3	12	5	-5	6	-6	8	-3	-29	12	-13	5	-9	-18	-4	10 -> J716 [27]
17	10	-5	10	-13	2	9	-15	-21	-12	12	0	-9	-14	-16	11 -> J130 [33]
-11	-16	-3	-17	9	-4	20	-36	-27	14	-41	6	0	-1	-20	7 -> J869 [27]
3	7	0	0	-12	1	4	-28	-46	-12	-12	-1	-11	-3	-10	4 -> J130 [33]
21	7	-5	6	-9	12	2	20	-14	-4	12	2	-7	-23	-8	3 -> J130 [33]
4	-6	-4	15	3	-3	0	-8	-27	5	2	-2	1	-9	-4	-6 -> J130 [33]
5	-8	-5	1	-5	3	-8	-2	-36	9	-2	-4	-13	-8	-3	0 -> J130 [33]
-18	-10	-6	0	-4	-1	6	-36	-53	-11	-15	7	-3	-1	-14	-3 -> J130 [33]
-3	5	3	1	9	8	8	26	30	32	32	3	12	-17	3	6 -> J106 [27]
-9	-1	-6	2	23	-19	5	-30	-25	1	5	8	-22	-12	-7	10 -> J130 [27]
-23	-1	1	-3	-2	2	-2	24	-47	8	-1	2	-11	-9	6	-10 -> J130 [32]
-4	5	-2	0	-1	1	-7	-3	-23	-6	12	6	-20	-9	2	5 -> J130 [32]
-11	-1	-4	-14	15	-6	4	14	-24	15	7	6	-19	-23	3	14 -> J716 [27]
-6	1	-2	-9	4	0	5	-4	-8	6	4	5	-16	-6	-2	8 -> J130 [32]
6	0	-2	-10	-8	9	4	-34	-10	-8	-5	-9	-7	4	-10	7 -> J130 [33]
-21	-1	1	-15	2	-3	6	-24	-43	9	-13	-2	-13	3	-2	3 -> J130 [27]
17	8	1	-2	3	-12	1	-19	-15	0	6	-4	-21	-5	3	16 -> J130 [27]
-15	-1	-4	3	10	7	0	19	-42	18	-21	12	-7	-19	-1	-7 -> J716 [32]
31	14	2	-3	-36	16	-4	12	14	-1	38	-21	-6	4	6	2 -> J130 [33]
-16	7	10	5	-1	2	3	29	-64	-2	-16	13	-3	-28	-12	-12 -> J130 [33]
4	8	-1	2	-6	2	9	-7	-46	10	-1	-4	-11	-19	-9	3 -> J716 [33]
35	16	5	13	-4	-5	-3	13	12	-4	20	-3	-13	-11	4	14 -> J130 [27]
-17	-3	-2	-1	10	-3	-1	9	-53	16	-21	14	-9	-10	-3	-3 -> J130 [27]
12	2	-1	1	0	-3	0	11	-13	0	-5	1	-8	-10	-1	16 -> J130 [32]
-7	-1	2	-9	15	-8	0	28	-31	4	-39	12	-16	-17	4	7 -> J716 [27]
-9	-7	-10	3	10	2	-3	-11	-29	4	9	4	-11	-13	0	0 -> J130 [32]
-10	2	-2	10	2	0	-5	31	-47	21	-35	5	2	-9	-1	-14 -> J716 [33]
5	3	-5	14	1	-1	2	-6	-30	4	-5	5	-13	-11	-9	0 -> J130 [33]
-19	3	0	5	-5	-8	-6	-1	-37	-1	0	7	-9	5	2	-16 -> J130 [32]
-18	9	-3	8	19	-15	-4	18	-14	5	18	8	-11	-11	9	1 -> J130 [27]
-18	2	1	-14	21	-10	7	21	-25	24	-35	9	-3	-16	-1	3 -> J716 [27]
5	-3	1	-8	-7	1	3	-42	-18	8	-11	-6	-14	17	-4	6 -> J130 [32]
-12	-2	-2	7	11	-8	-3	8	-20	8	0	10	-16	-12	2	1 -> J716 [32]
-2	11	-2	0	3	1	4	-9	-27	0	20	-2	-5	-17	0	6 -> J130 [33]
16	11	8	3	-16	4	-4	-16	-13	-6	24	-10	-16	7	2	4 -> J130 [27]
23	12	-3	15	-14	14	-4	18	-23	-8	15	-3	-6	-16	-4	-5 -> J130 [33]
-12	-2	-1	1	-8	7	0	0	-41	10	-28	2	6	-2	-6	-10 -> J716 [33]
21	12	-5	-9	-3	5	3	-9	-8	-8	15	-3	-22	-21	-6	19 -> J130 [27]
-6	-13	-10	7	31	-20	3	-10	-14	11	-4	0	-8	-16	-3	13 -> J106 [27]
-17	2	1	0	17	-1	-5	11	-3	19	11	4	-1	-8	-2	1 -> J106 [27]
-9	-5	-1	9	6	-2	-11	16	-22	14	-33	5	-1	12	5	-12 -> J716 [32]
-58	-24	6	-12	11	-16	-6	-21	-74	31	-72	9	-4	26	4	-26 -> J716 [32]
6	18	1	24	-2	0	-21	-6	-50	-1	3	4	1	-19	-9	-2 -> J130 [33]

3	-4	4	-22	28	-21	9	2	22	-28	14	3	-2	23	-3	7 -> [79] (32)
-17	-7	-6	-29	43	-38	16	22	-10	-14	32	11	2	22	-5	10 -> [81] (24)
2	-12	3	-42	54	-46	11	19	-9	-33	39	8	-1	36	5	4 -> [79] (35)
2	7	4	-26	27	-12	9	0	-4	-24	12	14	1	16	-1	2 -> [79] (26)
1	5	-1	-22	10	-13	10	27	0	8	20	7	-1	-12	10	1 -> [81] (28)
-4	14	-7	-38	12	-33	18	41	-2	3	33	14	-9	-9	-9	15 -> [81] (28)
-3	5	5	-11	29	-18	8	15	-12	7	17	-10	0	0	3	-1 -> [81] (28)
-10	19	-6	-8	-4	0	16	10	1	0	9	9	-7	-6	-11	-5 -> [81] (26)
-15	5	-2	-11	18	-17	12	12	-3	0	18	3	1	2	-11	4 -> [81] (24)
-10	17	-6	-22	14	-14	18	23	0	-4	4	12	-4	3	-10	11 -> [81] (26)
11	8	1	-47	15	-32	7	27	-5	-17	16	1	4	22	4	2 -> [79] (28)
3	9	-1	-17	33	3	6	-7	3	-19	3	5	-4	15	-3	8 -> [79] (26)
6	8	-5	-29	12	-22	16	29	-10	1	15	7	-2	-13	9	5 -> [81] (28)
1	17	6	-8	-16	14	17	-13	7	-18	-7	10	-2	20	-10	3 -> [79] (26)
6	11	5	-27	0	-18	1	22	-10	-6	4	6	2	17	5	5 -> [79] (28)
8	10	-5	-21	-4	-13	4	15	-4	-6	0	1	5	23	5	11 -> [79] (28)
-13	-8	-2	-20	43	-36	13	12	-8	-12	31	16	2	24	-20	8 -> [81] (32)
-7	-11	-14	-29	43	-44	11	26	0	-15	31	12	4	18	-1	17 -> [81] (32)
-11	0	-1	-8	19	-21	15	9	-1	-4	17	10	2	8	-11	9 -> [81] (24)
13	12	2	-13	-24	3	-4	13	3	5	-9	-4	-2	11	-8	1 -> [79] (28)
-17	5	-8	1	6	-7	9	9	0	11	14	9	0	-17	-8	6 -> [81] (24)
-15	4	-1	-3	13	-17	14	8	8	3	17	8	3	-1	-12	8 -> [81] (32)
-19	-9	-2	-14	52	-32	14	16	-4	-9	36	2	3	4	-7	9 -> [81] (24)
-17	8	-5	-15	43	-32	22	21	20	-8	17	10	0	4	-12	12 -> [81] (24)
-5	15	-4	-5	-18	4	5	21	1	16	7	0	3	-8	-1	1 -> [81] (28)
-6	12	-4	-23	5	-5	14	8	-3	0	17	10	-3	-9	-13	13 -> [81] (26)
-21	2	-4	5	21	-21	14	6	4	6	30	5	1	-14	-21	8 -> [81] (32)
-4	8	1	-21	10	-16	10	14	-10	9	1	7	0	-5	-9	3 -> [81] (28)
-11	-2	-3	-31	44	-41	16	18	-8	-13	33	10	6	17	10	10 -> [81] (24)
8	16	2	-18	-7	2	9	-1	11	-22	-1	5	-2	19	-4	9 -> [79] (26)
14	11	3	-21	-19	-4	-8	15	-6	-1	-7	-2	5	17	10	0 -> [79] (28)
1	17	0	-23	-1	-11	7	16	-5	-2	6	4	-1	-1	2	3 -> [81] (28)
3	-5	4	-39	38	-33	10	15	-10	-33	24	7	1	42	-5	4 -> [79] (24)
2	11	3	-26	-2	-7	10	2	5	-17	5	3	9	13	1	4 -> [79] (26)

13	7	-6	-10	-14	16	-42	-9	-8	-8	-16	-1	9	-2	7	-13 -> X N
4	22	-6	-2	-8	-1	2	-22	8	-45	-3	7	-35	0	-28	-8 -> F Z
-4	7	2	4	0	5	-21	-9	-4	-26	-19	-4	-20	-6	13	4 -> X N
8	47	-5	9	-10	10	-38	-6	-13	-10	-17	-2	5	-4	-15	6 -> F N
21	3	-7	-16	-20	-10	-8	-4	-10	2	-16	2	-26	-4	4	-7 -> A V
-8	-2	5	0	9	23	-1	15	-3	12	-16	-6	-12	-1	13	-8 -> F N
-4	8	9	22	-7	15	-46	21	-6	-18	-12	-3	15	-9	-15	6 -> F N
-3	46	-7	-5	0	-2	-22	-10	-12	17	-24	-1	9	6	-7	7 -> F N
16	4	-9	6	-5	7	-26	0	-17	24	-17	-3	-17	-10	2	0 -> A N
16	8	0	-6	-6	-5	16	-15	-6	-6	3	14	-27	-1	-2	-16 -> A Z
6	30	14	-5	-15	7	-34	3	-12	-4	-32	4	-4	-7	3	4 -> X N
10	4	-20	-2	1	-16	12	-15	-8	27	-10	-5	0	-5	44	8 -> A N
8	15	4	-2	-11	14	-44	-14	-12	0	-27	4	-17	-13	23	-3 -> X N
10	14	-14	-3	-3	0	-15	-5	-11	23	-14	-5	-9	0	14	-1 -> A N
-16	9	-1	3	6	6	-30	22	-7	5	-8	-4	-10	-2	8	10 -> H N
5	22	-10	4	-4	24	-31	-6	-8	-11	2	-4	-3	-3	-16	3 -> F N
-7	25	-2	-16	-9	-21	-3	-11	-2	-14	-15	17	-21	1	-12	-12 -> X Z
